Below are the code and all the weights of a small trained network. Each question names an input and a target symbol and asks about switching units off, where a switched-off unit gives its printed mean instead of its output.

import numpy as np


def w(rows, s, z=0):
    codes = np.array(rows[::2]) - 128.0
    scale = np.full(codes.shape[1], s)
    scale[-1] = z or s
    return codes * scale


def f(y):
    return np.maximum(y, 0)


def softmax(a):
    e = np.exp(a - a.max(-1, keepdims=True))
    return e / e.sum(-1, keepdims=True)


def log_softmax(a):
    a = a - a.max(-1, keepdims=True)
    return a - np.log(np.exp(a).sum(-1, keepdims=True))


def net(x, mask):
    ids = ['ΓΔΛΠΨαεζηθτω'.index(c) for c in x.split()]
    T = len(ids)
    res = E[ids] + P[:T]
    r = res
    for j in range(3):
        rows = slice(2 * j, 2 * j + 2)
        q, k, v = (r @ M[0][rows].T for M in (Q, K, V))
        z = softmax(np.where(np.tri(T) > 0, q @ k.T / 2**0.5, -1e9)) @ v
        o = O[0][rows]
        res = res + np.where(mask[j], z, o[:, -1]) @ o[:, :-1]
    y = f(res @ A[0][:, :-1].T + A[0][:, -1])
    res = res + np.where(mask[3:7], y, B[0][:, -1]) @ B[0][:, :-1]
    return log_softmax(res[-1] @ U[:, :-1].T + U[:, -1])


Q, K, V, O, A, B = {}, {}, {}, {}, {}, {}
E = w([
[129,187,42,145,148,111],'Γ',
[92,72,87,77,171,119],'Δ',
[107,105,102,157,166,91],'Λ',
[144,130,192,134,125,117],'Π',
[96,14,199,131,124,98],'Ψ',
[162,133,36,198,122,131],'α',
[133,65,154,148,75,117],'ε',
[198,154,110,210,249,169],'ζ',
[105,74,38,136,103,97],'η',
[85,76,161,60,131,105],'θ',
[175,74,121,191,142,149],'τ',
[145,109,106,81,77,137],'ω',
],0.016)
P = w([
[135,134,147,127,115,114],'0',
[194,95,134,81,157,79],'1',
[186,173,121,151,138,61],'2',
[100,147,142,162,87,163],'3',
[101,251,128,214,111,95],'4',
[124,149,139,153,91,186],'5',
],0.018)
Q[0] = w([
[175,70,107,116,145,61],'H0',
[189,89,107,74,156,169],'H0',
[181,152,159,176,80,79],'H1',
[236,51,94,104,146,63],'H1',
[164,133,201,132,186,84],'H2',
[152,159,79,129,8,139],'H2',
],0.012)
K[0] = w([
[225,69,99,34,181,8],'H0',
[170,151,153,163,138,10],'H0',
[196,92,124,69,112,254],'H1',
[239,68,100,43,178,32],'H1',
[207,121,175,59,187,131],'H2',
[123,200,119,170,73,82],'H2',
],0.01)
V[0] = w([
[104,12,104,104,93,83],'H0',
[147,88,138,203,100,108],'H0',
[74,197,72,130,209,40],'H1',
[97,139,247,141,214,116],'H1',
[138,107,104,147,114,121],'H2',
[103,156,108,166,80,92],'H2',
],0.012)
O[0] = w([
[124,164,201,195,148,236,201],'H0',
[221,44,215,177,145,148,249],'H0',
[43,97,113,203,60,94,223],'H1',
[74,98,136,101,253,60,17],'H1',
[183,140,99,93,204,80,206],'H2',
[122,108,179,135,159,132,252],'H2',
],0.011,0.0043)
A[0] = w([
[106,65,136,95,102,146,246],'N0',
[105,103,176,1,127,152,236],'N1',
[79,98,122,93,162,191,97],'N2',
[129,166,183,148,144,181,107],'N3',
],0.013,0.0013)
B[0] = w([
[149,199,106,62,213,187,153],'N0',
[70,217,161,123,61,55,157],'N1',
[79,10,86,116,98,85,136],'N2',
[101,108,96,69,146,161,254],'N3',
],0.011,0.0094)
U = w([
[84,124,63,141,64,127,115],'Γ',
[39,103,27,111,166,193,19],'Δ',
[72,73,205,247,169,139,230],'Λ',
[157,157,188,109,160,98,190],'Π',
[85,81,147,93,202,182,18],'Ψ',
[227,88,176,161,72,119,110],'α',
[159,108,184,85,154,168,57],'ε',
[154,74,48,83,154,105,221],'ζ',
[71,92,90,154,133,255,60],'η',
[34,157,85,93,169,173,81],'θ',
[205,62,153,101,164,141,78],'τ',
[141,180,74,53,126,165,252],'ω',
],0.0067,0.0025)

Each question gives the input, a string of symbols that net reads in full, and the target symbol t.
The units are the heads (2 rows each of Q, K, V and O) and the neurons (one row each of A and B). Each row of codes is followed by its name. A weight is (code - 128) times the scale printed after its matrix; where a second scale follows, it is the last column's (O, A, B and U).
mask holds one flag per unit, heads first, then neurons. A switched-off unit (its flag False) gives its mean, the last column of its rows in O or B, instead of its output. The means were averaged over made-up inputs and are rounded, as every weight is.
A unit's drop is (log p(t) with every unit on - log p(t) with that unit switched off) / (log p(t) with every unit on - log p(t) with every unit switched off).
The circuit of an input: a set's keep is (log p(t) with only the set's units on - log p(t) with every unit switched off) / (log p(t) with every unit on - log p(t) with every unit switched off). Starting from all 7 units, units are removed one at a time, each time the one whose removal leaves the highest keep (on an exact tie, the one counted first), for as long as the keep stays at least 0.8.
units of the circuit, in order: the units of the circuit, biggest drop first
unit that matters most: the unit with the biggest drop
top k neurons: the k neurons with the biggest drops, biggest first
heads that matter: for each layer, one digit per head in row order, 1 if its drop is at least 0.15 and else 0, layers parted by /
drop of u: that unit's drop, to one decimal
input Λ Ψ Λ, target Ψ: units of the circuit, in order -> (H0; H1; N3)
input Ψ Λ η, target Λ: heads that matter -> 110
input ε Ψ η Λ Γ ω, target ω: units of the circuit, in order -> (N0; H0)
input Γ Λ Δ, target Λ: unit that matters most -> H1
input ε ω Γ ω Λ, target ω: heads that matter -> 010
input Λ η Λ ε α Π, target Π: heads that matter -> 110
input Λ ζ τ, target ζ: units of the circuit, in order -> (H0; H1)
input Λ α η, target α: heads that matter -> 010
input Π Λ Γ, target Λ: top 2 neurons -> (N3; N0)
input Λ Λ Λ Λ α, target Λ: heads that matter -> 011
input α Γ τ, target Γ: units of the circuit, in order -> (H0; H1)
input ζ Λ ε, target Λ: units of the circuit, in order -> (H1; H0)
input Γ Λ ζ, target Λ: heads that matter -> 010
input Λ η ω η Ψ, target η: unit that matters most -> N3
input α η ε, target η: units of the circuit, in order -> (H0; N3)
input Λ ω Ψ Δ, target Δ: heads that matter -> 110
input ζ ω η, target ω: units of the circuit, in order -> (H0; H1)
input Λ Ψ Λ η τ, target η: units of the circuit, in order -> (N3; H0; H1)
input Λ ζ η α Ψ, target α: units of the circuit, in order -> (H0; H1)
input Λ η Λ ζ α, target ζ: units of the circuit, in order -> (H0)
input Λ Ψ η Ψ Ψ, target Ψ: drop of H0 -> 0.5
input Λ Λ Ψ, target Λ: drop of H1 -> 0.7
input ω ζ η Γ ω, target Γ: drop of H0 -> 0.7
input Λ ζ α, target ζ: drop of H0 -> 1.1
